Below are the code and all the weights of a small trained network. Each question names an input and a class and asks about switching units off, where a switched-off unit gives its printed mean instead of its output.

import numpy as np


def w(rows, s, z=0):
    codes = np.array(rows[::2]) - 128.0
    scale = np.full(codes.shape[1], s)
    scale[-1] = z or s
    return codes * scale


def f(y):
    return np.maximum(y, 0)


def log_softmax(a):
    a = a - a.max(-1, keepdims=True)
    return a - np.log(np.exp(a).sum(-1, keepdims=True))


def net(x, mask):
    res = np.array(x, float).reshape(1, 5) / 4 @ E
    y = f(res @ A[0][:, :-1].T + A[0][:, -1])
    res = res + np.where(mask, y, B[0][:, -1]) @ B[0][:, :-1]
    return log_softmax(res[-1] @ U[:, :-1].T + U[:, -1])


A, B = {}, {}
E = w([
[185,104,88,70,176],'x0',
[179,216,113,90,99],'x1',
[10,117,69,115,104],'x2',
[129,175,151,25,150],'x3',
[146,127,176,59,69],'x4',
],0.012)
A[0] = w([
[136,83,4,151,130,140],'N0',
[134,96,42,149,136,169],'N1',
[101,107,105,168,127,129],'N2',
[197,216,149,15,97,237],'N3',
[189,234,129,30,74,206],'N4',
[107,57,200,90,118,229],'N5',
[132,85,6,151,138,150],'N6',
[140,130,174,153,65,93],'N7',
[144,164,81,161,128,135],'N8',
[90,88,88,132,77,193],'N9',
[187,117,108,124,254,140],'N10',
[175,208,124,121,144,122],'N11',
[177,143,114,157,117,187],'N12',
[90,160,100,108,117,114],'N13',
[69,92,112,144,140,179],'N14',
[79,104,95,167,176,229],'N15',
[65,108,100,100,80,218],'N16',
[135,138,159,226,118,226],'N17',
[65,104,123,76,115,254],'N18',
[85,143,80,90,214,216],'N19',
[164,181,169,80,95,154],'N20',
[193,153,166,119,159,211],'N21',
[132,68,190,88,122,180],'N22',
[163,111,96,120,245,131],'N23',
[230,114,182,150,149,142],'N24',
[156,118,121,112,235,142],'N25',
],0.012,0.0039)
B[0] = w([
[190,170,80,41,57,181],'N0',
[204,152,119,91,85,169],'N1',
[153,111,155,95,116,160],'N2',
[81,55,97,164,90,249],'N3',
[23,53,56,149,113,240],'N4',
[202,207,179,228,94,179],'N5',
[183,162,80,46,66,182],'N6',
[172,142,177,112,252,155],'N7',
[120,112,173,152,97,150],'N8',
[182,178,131,113,110,174],'N9',
[231,114,119,91,156,181],'N10',
[76,93,157,31,127,174],'N11',
[139,87,175,120,95,157],'N12',
[109,175,144,129,125,155],'N13',
[148,176,153,66,101,175],'N14',
[157,129,146,66,79,184],'N15',
[147,226,124,175,177,183],'N16',
[119,38,221,191,119,178],'N17',
[111,204,156,238,150,187],'N18',
[111,173,228,131,178,183],'N19',
[110,25,33,85,63,191],'N20',
[196,70,135,93,87,184],'N21',
[168,152,177,203,68,169],'N22',
[194,117,137,1,215,176],'N23',
[174,134,168,127,60,187],'N24',
[198,80,127,9,207,170],'N25',
],0.0082,0.02)
U = w([
[86,99,212,243,119,224],'0',
[134,144,90,141,197,6],'1',
[2,82,72,67,157,124],'2',
[237,160,175,69,218,200],'3',
[153,65,102,92,12,46],'4',
[150,156,145,183,178,4],'5',
[151,255,166,102,88,179],'6',
[67,179,12,177,85,173],'7',
],0.0088,0.0033)

Each question gives the input, the list of numbers given to net, and the class t.
The units are the neurons (one row each of A and B). Each row of codes is followed by its name. A weight is (code - 128) times the scale printed after its matrix; where a second scale follows, it is the last column's (A, B and U).
mask holds one flag per neuron, in row order. A switched-off neuron (its flag False) gives its mean, the last column of its row in B, instead of its output. The means were averaged over made-up inputs and are rounded, as every weight is.
A unit's drop is (log p(t) with every unit on - log p(t) with that unit switched off) / (log p(t) with every unit on - log p(t) with every unit switched off).
The circuit of an input: a set's keep is (log p(t) with only the set's units on - log p(t) with every unit switched off) / (log p(t) with every unit on - log p(t) with every unit switched off). Starting from the 12 units with the biggest drops (on a tie, the unit counted first), units are removed one at a time, each time the one whose removal leaves the highest keep (on an exact tie, the one counted first), for as long as the keep stays at least 0.8.
circuit, biggest first: the units of the circuit, biggest drop first
most important unit: the unit with the biggest drop
k most important neurons: the k neurons with the biggest drops, biggest first
drop of u: that unit's drop, to one decimal
input [-2,6,1,1,-7], class 2: circuit, biggest first -> (N5; N24; N22)
input [0,-6,-3,5,2], class 3: circuit, biggest first -> (N4)
input [2,7,4,-7,-8], class 6: circuit, biggest first -> (N4; N20)
input [8,-2,-5,-8,8], class 3: 4 most important neurons -> (N4; N3; N20; N10)
input [-4,8,2,-3,-7], class 6: 3 most important neurons -> (N3; N4; N20)
input [1,7,-4,5,-8], class 4: 2 most important neurons -> (N21; N10)
input [-6,-7,-2,8,-2], class 0: 3 most important neurons -> (N0; N6; N23)
input [-2,6,-5,5,3], class 4: 2 most important neurons -> (N21; N24)
input [-4,6,0,-4,-3], class 0: 2 most important neurons -> (N17; N20)
input [-6,-4,0,6,-5], class 6: 2 most important neurons -> (N3; N4)
input [8,2,-1,8,-1], class 2: 2 most important neurons -> (N4; N3)
input [6,5,-3,-6,-3], class 3: drop of N10 -> 0.2
input [-3,1,8,-7,5], class 6: drop of N14 -> 0.0
input [0,-1,7,3,7], class 7: most important unit -> N17
input [-1,-5,-4,3,4], class 0: drop of N5 -> 0.2
input [-8,4,0,-5,-4], class 0: drop of N17 -> 0.5
